H: [133 182 145 189 134 113 142 128 167 159 144  90 132 177 153 157 132 141
 132]
Z: [133 182 145 189 134 113 142 128 167 159 144  90 132 177 153 157 132 141
 134]
W: [130  59 144 105 126 149 144 130 135 134 140 139 123 144 136 107 159 135
 125]
S: [118  70  97  68 116 116 112 142  40 114 117 123 129 121  37  96  94 109
 123]
A: [132 196  98 142 127 141 111 125 135  96 133 128 129 165 123 131  85 127
 126]
T: [130 120 188 186 129 119 177 120 155 195 142 106 120 104 180 155 212 130
 124]
R: [130 132 162 213 124 123 158 130 225 159 139 165 129 101 231 176 161 169
 127]
F: [118 119 116  87 125 109 111 130  77 121 120  97 125 135  66 121 103 114
 126]
G: [121 107 165 106 126 107 149 137  78 173 124 110 133 109 112 127 193 105
 126]
X: [131 174 113 175 125 134 129 127 175 119 142 114 117 164 159 162  80 159
 121]
B: [127  98 118 120 130 135 110 125 139  99 119 179 121 117 128 111 137 115
 125]
loc: [77] => F, 9
[133 182 145 189 134 113 142 128 167 159 144  90 132 177 153 157 132 141
 132] => H
[133 182 145 189 134 113 142 128 167 159 144  90 132 177 153 157 132 141
 134] => Z
dup R:  => [130]

J: [114 137  61 149 133 124 157 106 101 132 170 135 114 122  43 162 148 140
 139 119 118 148 102  78 128 126 120 119 126  44 105 131 130 176 124  82
 145 139 114]
U: [118 129 129  71 124 133 115 191 140 129  53 137 131 131 127 123 112  37
 153 147 131 158 137 124 144 133 121 115 132 142 144 131  85 147 138 113
 121 120 147]
Q: [122 136 156  94 118 133 118 159  96 124  95 133  49 104  91 143 128  64
 140 125 111 156 111  73 118 126  82 126 102 135 130 133 119 154 102  76
 116 124 117]
[122 138 156  95 119 132 118 160  96 124  94 133  50 105  90 143 128  64
 139 125 112 155 112  75 118 124  81 126 102 135 130 135 120 154 104  75
 117 124 115] => Q
[118 129 129  71 124 133 115 191 140 129  53 137 131 131 127 123 112  37
 153 147 131 158 137 124 144 133 121 115 132 142 144 131  85 147 138 113
 121 120 147] => U
[114 137  61 149 133 124 157 106 101 132 170 135 114 122  43 162 148 140
 139 119 118 148 102  78 128 126 120 119 126  44 105 131 130 176 124  82
 145 139 114] => J

L: [128 128 130 128 127 130 129 128 126]
K: [110 124 128 110 127 110 110 131 117]
Y: [126 128 126 131 124 123 127 128 131]
M: [128 129 129 126 128 129 109 128 129]
[128 128 130 127 128 131 129 129 125] => L
dup K:  => [110]
loc: [109] => M, 7
[129 128 130 128 129 129 108 129 130] => M
loc: [123] => Y, 6

kod: [ 78 114  92 118 149  90 127 111 105 108 123 120  48 112  90 130 153 159
 123 125 110 118 125 108 151  91 144 101 160 151 176 147 132 113 109 113
 160 129  90 189 154 151]
fibu: [ 97 150  92 117 130 102 130 148  98  81 126 117  40 139 116  98 147 156
 130 121 147 130 126 107 219 126 147  91 136 162 170 116 126 108 111 107
 163 127 101 197 132 149]
gule: [101 121 107 114 158 119 133 122 140  96 126 110  38 127 115 105  94 134
 118 142 157 145  97 148 224 152 178  67 132 100 139 114  95  64  75 128
 132 134 154 111 148 127]
ladu: [ 71 147 123 131 127 121 151 146 102  86 113 114  74  97 118 106 158 161
 138 132 109 128 130 112 156  96 143  88 140 167 175 145 112 103 119 109
 165 130  82 201 137 147]
Mutif: [ 81 136  86 129 155  78 130 128 103  90 121 118  44 132  96 123 115 162
 115 122 152 126 119 119 226 133 150 102 131 108 149 120 127  99  81 106
 162 126 136 173 150 152]
vuv: [ 85 119 172 113 131 152 151 141 158 123 118  91  79  68 122 113 132 128
 141 180 107 145  98 150 137 114 178  57 155 157 152 148  74  56 113 136
 129 155  99 114 171 107]
nogim: [ 71 108 160 125 159 129 152 118 161 126 112  96  75  68 120 134 104 153
 130 177 129 144  95 158 160 134 178  63 135 102 136 143  74  52  82 135
 131 149 136 104 180 113]
tib: [ 98 104 160 126 128 106 131 151 144 131 129  90  85  89  89 133  98 127
 118 174 117 144  94 151 148 142 181  92 136 102 146 151  85  48  81 108
 132 155 147  93 186 111]
loc: [170] => fibu, 31
[ 81 136  87 129 156  78 130 128 103  89 122 117  45 132  96 122 114 162
 114 122 152 126 119 118 227 133 150 102 131 109 149 120 128 100  81 106
 162 125 136 173 151 153] => Mutif

Bel: [132  70 128  91 185 136 126 119 124 106 132 125 132 194]
peta: [130 143 143 102 108 154 143 138 113 123 181 129 130 123]
Refa: [160 102 131 113 136 139 216 102 109 157 121 115 160 113]
Lined: [119 151 105 157 185 119 125 153 101 165 108 114 119 120]
fimos: [105  97 123 165 146  99 158 135 143  65 170 144 105  90]
suf: [137 156 136 158 157 135 122 191 173 133 150 122 137 130]
pom: [129  69 172 118 154 157 120 108 124 145  80 166 129 155]
sig: [ 99 177 137 149 118 134 111 115 177  83 161 155  99 126]
Dupig: [110 105  89 152 119 146 129 172 155 124 146  92 110 146]
puf: [119 151 105 157 185 133 125 153 101 165 108 114 119 128]
loc: [97] => fimos, 2
loc: [83] => sig, 10
[109 105  88 152 117 147 128 173 154 124 145  92 110 145] => Dupig
loc: [181] => peta, 11
dup Lined:  => [119]
dup puf:  => [119]
dup pom:  => [129]

Gerun: [134 127 119 126 131 126 123 126 134 123 118]
gegus: [133 119 114 125 120 114 109 117 132 113 115]
nisi: [165  95  39 144 107 164 117  84  91  52 133]
Rusa: [ 22  95  22 144 107  81 117  84  91  52 133]
nezor: [161 103  34 157  91  82 122  94 161 161 139]
tur: [161  97  28 173  87  47 117  85  68  46 134]
naz: [163 100  21 172  88  47 118  93  72  51 138]
[165  95  39 144 107 164 117  84  91  52 133] => nisi
dup nezor:  => [161]
[160 102  33 157  92  82 122  95 160 162 139] => nezor
loc: [165] => nisi, 1
dup Rusa:  => [22]
[134 127 119 126 131 126 123 126 134 123 118] => Gerun
[165  95  39 144 108 163 116  84  92  52 133] => nisi

nifi: [150 169 158 138 157 126 162 143 159 126 122 126 126]
dizol: [147 103 145 159 136 175 161 108 146 169 175 130 145]
Meli: [ 65  98 124 149 130 142  99 123 113 168 128 102 161]
nuvef: [179  74  79 111 125 134 134  83 122 153 130  93 122]
Lerem: [106 167 177 133 168 136 159 138 178 104 136 155 136]
pufun: [ 59 155 188 185 203 188 146 175 183 206 161 182 198]
pumi: [116 112  70  61  91 110 113 101 108  55 113  53  44]
ronap: [114 152 179 180 161 178 162 146 155 157 151 203 190]
duset: [ 55 151 143 137 105  71  72 157  93 125  75 143 151]
roniv: [ 89 212 193 149 114  85 107 200 111  56  91 189 136]
dup Lerem:  => [136]
dup nifi:  => [126]

V: [ 77 111 185 104 189 214 131 196 130]
C: [175 187  61 205 205 205 220 167 156]
E: [157 208  97 209 205 124  47 130  41]
P: [162  50 193  66 204 101  65 191 196]
N: [175 187  61 206  92  65  70  55  45]
loc: [101] => P, 6
dup C:  => [205]

zaf: [144 164 155 161 197 112 131 178 151 195 165 165 174 197 137 181 175 164
 132 145]
fur: [ 47 115 159 127 145 100 136 164 172 188 147 101 160 141 189 189 171 177
 112  69]
migat: [163 161 124 118 157  69 170 134  78 111 124 127 138 137 117 143 110  53
 155 188]
loc: [118] => migat, 4
dup fur:  => [189]
loc: [175] => zaf, 17
[144 164 155 161 197 111 131 178 151 196 165 165 173 197 137 182 176 164
 132 144] => zaf
[ 47 116 158 126 146 103 136 164 171 188 148 100 161 141 188 189 172 177
 109  70] => fur
[163 161 123 118 157  68 170 135  78 110 124 127 138 137 117 143 111  54
 156 188] => migat

mav: [175 185  95  49 198 191 182 170  51 181]
Fusam: [100  94 148 174  86  91  96 103 173 199]
gatud: [ 88  79 156 195  68  82  82  92  82  82]
fizet: [106 102 143 169  95  99 103 108 164 103]
Zez: [ 91  84 155 190  73  78  86  95 188  86]
Nimo: [100  94 148 174  86  91  96 103  94 151]
teve: [ 94  87 152 185  77  83  89  98 183  90]
dup gatud:  => [82]
loc: [195] => gatud, 4
loc: [170] => mav, 8
[ 89  79 157 194  67  81  81  92  82  82] => gatud
loc: [198] => mav, 5

migaz: [128 137 135 116 141  61 141 126 128 109 125 132 127 135 131 134 131 127
 128 139 137 116  40 128  58 141 116 130 129 102 176 120 234 128 130 122
 125 126  69]
sek: [128 130 133 123 136  97 132 128 128 113 126 131 127 131 129 129 127 128
 127 132 132 123  80 129  91 136 123 129 128 120 147 124 184 128 129 126
 127 127  94]
Bitu: [128 139 134 116 139  61 145 126 127 112 125 131 128 135 132 134 127 127
 125 139 137 116  45 128  63 140 115 130 130  99 180 121 227 128 130 131
 125 126  77]
tig: [128 134 130 122 131  97 138 127 128 124 127 127 128 131 130 133 128 128
 127 134 132 122  98 128 101 132 121 129 129 114 154 124 169 128 129 125
 126 126 110]
Moda: [129 134 129 122 131  93 140 127 128 124 127 126 128 131 130 133 128 127
 127 134 133 121  98 128 101 132 121 129 129 112 158 125 169 128 129 124
 126 127 110]
tuma: [128 129 133 122 136  97 131 128 127 113 126 130 127 131 129 129 127 127
 127 132 132 123  80 128  91 135 123 129 127 118 147 124 191 128 129 126
 127 127  94]
poz: [128 137 135 116 142  61 141 126 127 108 125 133 127 135 131 133 127 127
 126 139 137 116  40 128  58 142 117 130 130 104 176 120 234 128 130 123
 125 127  69]
[128 137 135 116 141  61 141 126 128 109 125 132 127 135 131 134 131 127
 128 139 137 116  40 128  58 141 116 130 129 102 176 120 234 128 130 122
 125 126  69] => migaz

duzal: [144 148 124 122 138 115 135 134 124 132 156 126 162 130 153 131 129 125
 136 105 146 116 160 141 146 127 125 113  68 139 177]
kaz: [144 148 124 122 138 115 135 134 124 132 156 126 162 130 153 131 129 125
 136 105 146 116 160 141 146 127 139 127 105 146 135]
Kugem: [129 151 128 127 133 130 128 136 123 129 126 145 120 133 132 130 120 122
 122 120 126 131 137 127 130 120 133 121 126 129 131]
vapig: [161 130 108 114 169 100 154 121 148 111 164 111 165 138 154 136 123 152
 103 102 128 103 182 177 124 166 150 121  89 142 129]
[161 130 108 114 169 100 154 121 148 111 164 111 165 138 154 136 123 152
 103 102 128 103 182 177 124 166 150 121  89 142 129] => vapig
[144 148 124 122 138 115 135 134 124 132 156 126 162 130 153 131 129 125
 136 105 146 116 160 141 146 127 139 127 105 146 135] => kaz
[140 147 124 122 137 115 135 136 124 132 156 125 162 130 154 130 129 126
 137 104 147 116 159 141 147 127 140 127 103 145 134] => kaz

supim: [154 132  86  92  30 111 227  90]
Rumu: [168  87 168 135  46 135 116  58]
buk: [128  53  98 128 116 160 170 101]
sikef: [132 194  86  77  36 148 177  88]
Filik: [167  76 164 140  48 132 117  54]
Vanup: [120 140 152  74  60 126 112  31]
lis: [150 129 116  88 116 116 213  65]
mer: [126  62 117 129 108 160 156 117]
dup buk:  => [128]
dup lis:  => [116]
[129  53  98 128 117 160 170 101] => buk
[118 139 152  74  60 125 112  31] => Vanup
loc: [213] => lis, 7
dup mer:  => [117]

